Small tables with named rows and columns. After each table, cells are looked up by row and column.

Lobas =
fields: Soteno, Kitugop, Milire, Nizo, Muled, Vevom, Ret, Kup, Teruve
Fited: [165, 127, 157, 163, 168, 123, 125, 115, 90]
Tubife: [157, 109, 102, 110, 45, 160, 134, 156, 151]
Duvapuv: [102, 120, 128, 108, 60, 131, 114, 136, 187]
Dapu: [112, 111, 134, 181, 99, 82, 123, 140, 90]
Fiv: [135, 99, 132, 120, 116, 79, 140, 115, 164]
Pab: [144, 133, 125, 119, 38, 117, 102, 142, 230]
Vebaki: [90, 119, 137, 138, 223, 99, 142, 128, 74]
Ped: [105, 127, 111, 102, 79, 90, 120, 138, 89]
Ner: [168, 138, 140, 113, 159, 110, 134, 147, 82]
Kozam: [144, 117, 115, 124, 38, 135, 150, 99, 167]
Nit: [163, 158, 120, 93, 144, 161, 155, 95, 151]
Femori: [67, 92, 117, 137, 59, 117, 99, 101, 186]
Sirol: [141, 104, 144, 84, 139, 126, 99, 162, 79]

What is the Ret of Sirol in Lobas? 99
What is the Teruve of Vebaki in Lobas? 74
What is the Vevom of Nit in Lobas? 161
What is the Kitugop of Tubife in Lobas? 109
What is the Vevom of Tubife in Lobas? 160
What is the Soteno of Ped in Lobas? 105
What is the Muled of Femori in Lobas? 59
What is the Vevom of Duvapuv in Lobas? 131
What is the Milire of Femori in Lobas? 117
What is the Nizo of Pab in Lobas? 119
What is the Ret of Fiv in Lobas? 140
What is the Kitugop of Fited in Lobas? 127
Row with the largest Kup: Sirol

Momek:
,Pero,Gisi,Bugogi,Loral
Konunof,24837,54030,24834,69573
Pelike,24866,61608,25379,72217
Mopabi,42409,87224,26447,58725
Mevido,43257,80309,24722,57163
Nopadel,27463,62532,23754,68266
Bubapoz,45819,48732,10426,53111
Guv,27330,55336,20193,68933

What is the Pero of Mopabi in Momek? 42409
What is the Bugogi of Mopabi in Momek? 26447
What is the Loral of Nopadel in Momek? 68266
What is the Loral of Konunof in Momek? 69573
What is the Gisi of Konunof in Momek? 54030
What is the Pero of Pelike in Momek? 24866
What is the Bugogi of Nopadel in Momek? 23754
What is the Pero of Nopadel in Momek? 27463
What is the Loral of Bubapoz in Momek? 53111
Row with the largest Bugogi: Mopabi

Ragano =
,Suk,Derop,Dutip
Nuzufuv,59203,61011,61859
Kimesud,61964,60127,61230
Puniza,10984,60491,88389
Loza,62296,59511,55722
Zar,56098,56805,53081
Kam,58208,55808,59529
Mafu,60144,60293,61411

Zar, Suk -> 56098
Mafu, Derop -> 60293
Kimesud, Dutip -> 61230
Loza, Suk -> 62296
Puniza, Derop -> 60491
Kimesud, Suk -> 61964
Kam, Derop -> 55808
Puniza, Suk -> 10984
Nuzufuv, Suk -> 59203
Loza, Dutip -> 55722
Mafu, Suk -> 60144
Nuzufuv, Dutip -> 61859

Table Mep
         Luk   Mib  Loned  Dedug   Geg  Semepi  Samekub  Nedog  Ditik
Mizisu    95  -467    -84    660    58    -594      215    319    191
Zop     -497   238   -112   -115   -29     290      821   -290   -564
Vel     -101     2   -517    -35  -742    -406     -714    181   -492
Deg      230     6    -19   -312  -344     569      127   -409    110
Seno    -587   -67   -201      9  -112     -44        2    -24   -277
Mok     -272   672    447    -92  -129      33     -335    222   -313

What is the Ditik of Seno in Mep?
-277
What is the Luk of Mizisu in Mep?
95
What is the Samekub of Zop in Mep?
821
What is the Luk of Vel in Mep?
-101
What is the Mib of Deg in Mep?
6
What is the Semepi of Mizisu in Mep?
-594
What is the Luk of Seno in Mep?
-587
What is the Ditik of Mok in Mep?
-313
What is the Dedug of Vel in Mep?
-35
What is the Mib of Zop in Mep?
238
What is the Mib of Mizisu in Mep?
-467
What is the Semepi of Seno in Mep?
-44
What is the Dedug of Seno in Mep?
9
What is the Ditik of Zop in Mep?
-564
What is the Nedog of Mok in Mep?
222
What is the Semepi of Deg in Mep?
569
What is the Nedog of Deg in Mep?
-409
What is the Geg of Mizisu in Mep?
58
What is the Mib of Mok in Mep?
672
What is the Loned of Mok in Mep?
447

Table Kibir
fields: Serar, Pava, Nusokam, Vopib, Losizi, Zope, Kemon, Ninum, Mav, Pipu
Vulevi: [48.36, 53.31, 61.59, 57.06, 44.11, 52.03, 66.17, 65.03, 30.08, 51.90]
Dadofot: [56.80, 54.40, 53.32, 59.06, 50.16, 64.34, 32.02, 3.62, 57.09, 72.74]
Kovaben: [43.77, 54.64, 58.12, 43.43, 62.90, 58.85, 30.21, 44.14, 44.48, 60.81]
Kosi: [59.74, 31.83, 66.66, 37.96, 48.88, 25.41, 39.26, 51.31, 53.30, 26.55]
Galamo: [44.39, 51.03, 42.99, 33.30, 65.38, 41.91, 7.44, 14.99, 74.04, 48.70]
Muselu: [40.94, 64.32, 25.99, 27.28, 61.93, 63.07, 34.99, 39.02, 42.63, 75.50]
Gegir: [66.26, 59.28, 53.61, 53.37, 32.26, 44.25, 59.16, 30.11, 44.20, 56.09]
Sud: [87.00, 27.81, 49.36, 52.65, 20.67, 37.61, 63.28, 46.63, 25.68, 31.75]
Samufaz: [33.48, 51.07, 53.25, 40.19, 57.53, 25.29, 23.66, 21.78, 90.19, 38.06]
Gifev: [47.94, 60.81, 35.85, 46.54, 46.85, 60.57, 51.25, 32.11, 47.76, 73.76]

What is the Losizi of Kosi in Kibir?
48.88
What is the Ninum of Gegir in Kibir?
30.11
What is the Kemon of Sud in Kibir?
63.28
What is the Kemon of Galamo in Kibir?
7.44
What is the Serar of Dadofot in Kibir?
56.80
What is the Zope of Galamo in Kibir?
41.91
What is the Vopib of Vulevi in Kibir?
57.06
What is the Losizi of Gegir in Kibir?
32.26
Which row has the largest Losizi? Galamo

